Below is a small trained network, with its code and all its weights. Each question gives an input and a class and asks what happens when units are switched off, that is, made to give their printed mean instead of their output.

import numpy as np


def w(rows, s, z=0):
    codes = np.array(rows[::2]) - 128.0
    scale = np.full(codes.shape[1], s)
    scale[-1] = z or s
    return codes * scale


def norm(h):
    return h / np.sqrt((h * h).mean(-1, keepdims=True) + 1e-5)


def f(y):
    return y / 2 * (1 + np.tanh(0.7978845608 * (y + 0.044715 * y**3)))


def log_softmax(a):
    a = a - a.max(-1, keepdims=True)
    return a - np.log(np.exp(a).sum(-1, keepdims=True))


def net(x, mask):
    res = np.array(x, float).reshape(1, 3) / 4 @ E
    u = 0
    for l in range(2):
        y = f(norm(res) @ A[l][:, :-1].T + A[l][:, -1])
        res = res + np.where(mask[u : u + 3], y, B[l][:, -1]) @ B[l][:, :-1]
        u += 3
    return log_softmax(norm(res)[-1] @ U[:, :-1].T + U[:, -1])


A, B = {}, {}
E = w([
[147,124,135,72,131,12,10,119,233,122,1],'x0',
[94,65,169,66,161,144,110,135,103,229,114],'x1',
[52,85,137,125,139,98,140,46,121,160,147],'x2',
],0.011)
A[0] = w([
[88,88,140,59,175,157,184,123,150,255,104,1],'0.n1',
[24,128,108,190,102,153,234,109,145,25,162,126],'0.n2',
[189,124,114,103,150,159,192,167,93,141,188,92],'0.n3',
],0.0066,0.0057)
B[0] = w([
[50,84,156,91,246,90,34,178,114,112,134,206],'0.n1',
[181,152,66,112,193,145,136,106,144,160,221,255],'0.n2',
[156,134,66,120,53,170,144,90,146,99,119,190],'0.n3',
],0.012,0.0054)
A[1] = w([
[186,168,78,139,176,15,106,103,236,45,94,140],'1.n1',
[69,138,87,255,122,162,228,70,104,65,187,16],'1.n2',
[57,84,79,66,123,33,125,77,140,210,161,9],'1.n3',
],0.0089,0.0011)
B[1] = w([
[46,35,88,119,76,170,87,254,143,65,80,246],'1.n1',
[207,194,172,112,216,153,119,76,106,147,174,194],'1.n2',
[171,191,169,196,78,109,245,126,83,125,141,202],'1.n3',
],0.011,0.013)
U = w([
[176,139,100,144,43,153,179,167,116,111,119,142],'0',
[86,113,144,119,26,90,79,181,176,65,6,167],'1',
[41,86,208,86,202,63,117,128,85,196,114,147],'2',
[111,119,123,107,76,125,99,78,146,152,136,5],'3',
[123,105,109,108,104,123,101,26,158,147,104,6],'4',
[230,209,141,116,179,155,166,19,111,149,202,198],'5',
[108,103,63,83,197,179,66,183,129,92,192,179],'6',
[95,125,126,134,110,113,116,78,140,138,137,3],'7',
],0.017,0.0049)

Each question gives the input, the list of numbers given to net, and the class t.
The units are the neurons (one row each of A and B). Each row of codes is followed by its name. A weight is (code - 128) times the scale printed after its matrix; where a second scale follows, it is the last column's (A, B and U).
mask holds one flag per neuron, layer by layer. A switched-off neuron (its flag False) gives its mean, the last column of its row in B, instead of its output. The means were averaged over made-up inputs and are rounded, as every weight is.
A unit's drop is (log p(t) with every unit on - log p(t) with that unit switched off) / (log p(t) with every unit on - log p(t) with every unit switched off).
The circuit of an input: a set's keep is (log p(t) with only the set's units on - log p(t) with every unit switched off) / (log p(t) with every unit on - log p(t) with every unit switched off). Starting from all 6 units, units are removed one at a time, each time the one whose removal leaves the highest keep (on an exact tie, the one counted first), for as long as the keep stays at least 0.8.
circuit, biggest first: the units of the circuit, biggest drop first
k most important neurons: the k neurons with the biggest drops, biggest first
top k neurons in layer l: the k neurons of layer l with the biggest drops, biggest first
drop when u is switched off: that unit's drop, to one decimal
input [1,-7,0], class 6: top neuron in layer 0	(0.n2)
input [-1,-3,-3], class 5: top 2 neurons in layer 1	(1.n2 1.n1)
input [0,2,-3], class 0: 2 most important neurons	(1.n2 0.n1)
input [-2,-7,-7], class 6: 2 most important neurons	(1.n3 1.n1)
input [0,1,-8], class 1: 3 most important neurons	(1.n2 1.n3 0.n2)
input [1,-2,4], class 0: 2 most important neurons	(1.n3 1.n1)
input [2,5,-8], class 1: 2 most important neurons	(0.n2 1.n2)
input [-4,4,4], class 5: 2 most important neurons	(1.n1 1.n3)
input [0,3,-1], class 2: 2 most important neurons	(0.n1 1.n1)
input [-4,4,2], class 5: 2 most important neurons	(1.n1 0.n3)
input [7,4,6], class 1: 2 most important neurons	(1.n2 1.n3)
input [8,5,8], class 1: 2 most important neurons	(1.n2 0.n2)
input [-5,5,4], class 5: top 2 neurons in layer 1	(1.n1 1.n3)
input [2,-2,6], class 0: 2 most important neurons	(1.n3 0.n1)
input [-8,6,-1], class 5: circuit, biggest first	(1.n1)
input [2,4,-2], class 2: drop when 1.n1 is switched off	0.5
input [0,-1,-4], class 1: drop when 0.n2 is switched off	0.2
input [-1,6,-3], class 2: drop when 1.n1 is switched off	0.3
